Here is a tiny trained network, its code and every weight. The questions are about switching its units off for an input and a class, where a switched-off unit gives its printed mean instead of its output.

import numpy as np


def w(rows, s, z=0):
    codes = np.array(rows[::2]) - 128.0
    scale = np.full(codes.shape[1], s)
    scale[-1] = z or s
    return codes * scale


def norm(h):
    return h / np.sqrt((h * h).mean(-1, keepdims=True) + 1e-5)


def f(y):
    return np.maximum(y, 0)


def log_softmax(a):
    a = a - a.max(-1, keepdims=True)
    return a - np.log(np.exp(a).sum(-1, keepdims=True))


def net(x, mask):
    res = np.array(x, float).reshape(1, 8) / 4 @ E
    u = 0
    for l in range(2):
        y = f(norm(res) @ A[l][:, :-1].T + A[l][:, -1])
        res = res + np.where(mask[u : u + 13], y, B[l][:, -1]) @ B[l][:, :-1]
        u += 13
    return log_softmax(norm(res)[-1] @ U[:, :-1].T + U[:, -1])


A, B = {}, {}
E = w([
[157,150,102,116,132,123,127,116,125,132,117,122],'x0',
[127,128,124,104,160,108,151,123,100,138,130,140],'x1',
[22,220,74,56,138,135,226,203,182,13,100,61],'x2',
[128,135,137,136,125,114,144,128,125,125,123,148],'x3',
[184,170,158,98,157,2,62,210,201,107,215,108],'x4',
[128,120,135,128,132,126,128,125,121,114,131,121],'x5',
[162,118,143,5,36,164,199,87,156,128,237,140],'x6',
[109,110,125,120,127,140,108,131,139,133,137,115],'x7',
],0.0084)
A[0] = w([
[184,102,166,162,113,64,79,109,113,186,180,120,132],'0.n0',
[94,145,146,133,167,155,52,115,109,100,119,118,215],'0.n1',
[120,87,157,124,108,112,136,147,149,91,143,129,102],'0.n2',
[161,156,111,114,166,110,155,97,156,161,113,116,112],'0.n3',
[79,201,148,111,140,139,113,172,110,102,75,99,81],'0.n4',
[151,180,150,114,196,119,132,189,201,96,162,127,4],'0.n5',
[158,102,124,191,138,51,73,169,85,134,80,122,129],'0.n6',
[143,75,135,178,117,192,119,2,71,190,109,170,252],'0.n7',
[108,115,77,176,143,91,108,144,102,107,110,141,229],'0.n8',
[96,123,112,136,139,218,187,91,124,134,80,132,143],'0.n9',
[124,129,162,119,165,129,51,145,103,127,123,135,46],'0.n10',
[170,148,146,133,172,127,66,95,146,166,168,153,140],'0.n11',
[138,142,136,59,32,142,157,90,112,129,220,146,156],'0.n12',
],0.0098,0.004)
B[0] = w([
[92,92,16,147,203,146,107,63,142,83,149,218,204],'0.n0',
[122,200,150,155,151,51,167,111,128,113,127,131,171],'0.n1',
[188,145,72,94,134,117,103,111,95,183,98,145,139],'0.n2',
[122,111,201,141,119,139,53,124,148,123,88,158,138],'0.n3',
[167,68,123,149,156,69,121,88,162,82,78,151,176],'0.n4',
[125,116,164,122,94,113,114,184,118,203,109,67,165],'0.n5',
[77,216,197,107,109,242,137,134,116,160,183,137,195],'0.n6',
[144,130,168,77,109,38,175,222,169,188,79,1,254],'0.n7',
[97,152,86,160,118,108,72,108,144,154,106,80,181],'0.n8',
[130,108,72,211,163,183,97,48,104,127,164,229,201],'0.n9',
[100,161,131,135,94,170,153,106,92,150,153,133,151],'0.n10',
[105,125,170,183,129,183,87,157,98,113,182,169,180],'0.n11',
[236,56,169,94,122,127,204,115,160,72,164,134,202],'0.n12',
],0.0084,0.015)
A[1] = w([
[87,100,157,146,137,103,87,170,84,182,131,118,161],'1.n0',
[84,138,104,183,164,108,97,159,142,134,30,93,103],'1.n1',
[164,76,106,137,119,127,220,145,125,121,108,85,106],'1.n2',
[175,56,147,49,113,115,129,137,149,123,176,149,171],'1.n3',
[115,117,110,106,158,102,153,173,172,88,95,133,74],'1.n4',
[116,119,106,143,119,124,168,5,110,97,88,118,154],'1.n5',
[175,67,143,84,72,156,214,59,123,60,177,156,73],'1.n6',
[186,89,149,35,91,118,173,143,137,130,133,82,43],'1.n7',
[147,144,210,103,114,95,157,193,124,174,97,14,123],'1.n8',
[75,143,148,106,90,92,136,183,97,148,92,73,1],'1.n9',
[197,90,130,64,97,125,127,100,163,144,198,116,164],'1.n10',
[147,113,133,48,66,226,224,78,146,84,148,147,95],'1.n11',
[97,189,139,67,84,68,111,169,150,72,138,116,81],'1.n12',
],0.011,0.004)
B[1] = w([
[159,188,85,124,112,148,108,41,124,113,134,102,198],'1.n0',
[163,73,45,89,164,54,121,136,109,68,80,189,240],'1.n1',
[91,203,143,106,75,163,145,86,145,107,194,89,210],'1.n2',
[136,53,134,114,160,171,166,165,164,43,89,165,234],'1.n3',
[151,157,166,170,119,197,150,87,122,217,124,119,162],'1.n4',
[111,154,155,76,165,136,135,69,205,55,172,144,193],'1.n5',
[129,173,71,179,169,29,1,192,54,201,108,109,247],'1.n6',
[22,111,182,121,40,214,185,57,187,119,145,143,222],'1.n7',
[150,115,142,59,31,97,121,219,98,166,93,74,254],'1.n8',
[212,101,75,195,148,74,35,193,51,185,64,170,175],'1.n9',
[122,99,130,137,138,119,200,158,140,52,105,127,232],'1.n10',
[120,210,135,172,164,161,41,98,70,253,135,125,226],'1.n11',
[128,120,152,112,72,121,178,126,106,215,132,46,161],'1.n12',
],0.0087,0.012)
U = w([
[143,155,85,121,86,19,65,192,70,186,45,77,116],'0',
[88,226,135,171,164,179,63,64,101,160,187,158,252],'1',
[115,84,203,76,21,170,221,163,149,146,145,77,166],'2',
[150,38,149,155,181,138,113,176,138,39,188,218,11],'3',
[94,127,67,129,174,85,151,46,149,8,69,181,22],'4',
],0.015,0.002)

Each question gives the input, the list of numbers given to net, and the class t.
The units are the neurons (one row each of A and B). Each row of codes is followed by its name. A weight is (code - 128) times the scale printed after its matrix; where a second scale follows, it is the last column's (A, B and U).
mask holds one flag per neuron, layer by layer. A switched-off neuron (its flag False) gives its mean, the last column of its row in B, instead of its output. The means were averaged over made-up inputs and are rounded, as every weight is.
A unit's drop is (log p(t) with every unit on - log p(t) with that unit switched off) / (log p(t) with every unit on - log p(t) with every unit switched off).
The circuit of an input: a set's keep is (log p(t) with only the set's units on - log p(t) with every unit switched off) / (log p(t) with every unit on - log p(t) with every unit switched off). Starting from the 12 units with the biggest drops (on a tie, the unit counted first), units are removed one at a time, each time the one whose removal leaves the highest keep (on an exact tie, the one counted first), for as long as the keep stays at least 0.8.
units of the circuit, in order: the units of the circuit, biggest drop first
unit that matters most: the unit with the biggest drop
top k neurons: the k neurons with the biggest drops, biggest first
k most important neurons of layer l: the k neurons of layer l with the biggest drops, biggest first
drop when u is switched off: that unit's drop, to one decimal
input [-2,1,-1,3,8,4,1,-5], class 3: units of the circuit, in order	[0.n7]
input [8,-8,-5,-6,0,7,2,-3], class 2: top 2 neurons	[0.n7, 0.n9]
input [-8,6,5,2,-3,0,0,0], class 4: 3 most important neurons of layer 0	[0.n12, 0.n6, 0.n4]
input [1,7,2,-6,-3,1,7,7], class 1: top 2 neurons	[1.n11, 1.n6]
input [7,-3,0,2,-8,3,1,7], class 2: units of the circuit, in order	[0.n7, 1.n6]
input [1,5,-8,-4,-1,-2,4,7], class 2: top 2 neurons	[0.n7, 0.n9]
input [3,4,-7,-2,1,5,8,4], class 3: 3 most important neurons of layer 0	[0.n0, 0.n11, 0.n5]
input [2,-1,1,0,0,-8,6,-1], class 1: 4 most important neurons of layer 1	[1.n11, 1.n6, 1.n8, 1.n1]
input [4,1,4,-1,-2,-3,7,-4], class 1: top 2 neurons	[1.n11, 0.n7]
input [7,0,4,-1,1,-4,2,4], class 2: top 2 neurons	[0.n9, 0.n0]
input [5,5,3,6,-8,8,5,-1], class 1: top 2 neurons	[0.n9, 1.n11]
input [1,-8,1,7,6,1,2,-5], class 2: 2 most important neurons of layer 0	[0.n5, 0.n9]
input [1,3,3,3,0,-5,4,-3], class 1: top 2 neurons	[0.n7, 1.n11]
input [8,6,-5,4,1,-1,2,2], class 3: unit that matters most	0.n0
input [-6,4,-3,-1,2,7,8,0], class 3: top 2 neurons	[1.n3, 1.n6]
input [0,0,2,-8,0,-8,-6,0], class 4: top 2 neurons	[0.n7, 0.n4]
input [-2,-3,-4,2,2,-5,6,8], class 3: drop when 0.n0 is switched off	0.3
input [8,2,5,7,7,1,4,-4], class 2: drop when 0.n4 is switched off	0.0
input [2,0,-3,-7,1,-5,2,8], class 3: drop when 0.n0 is switched off	0.8
input [-2,7,3,-5,-8,5,5,-7], class 1: unit that matters most	0.n9
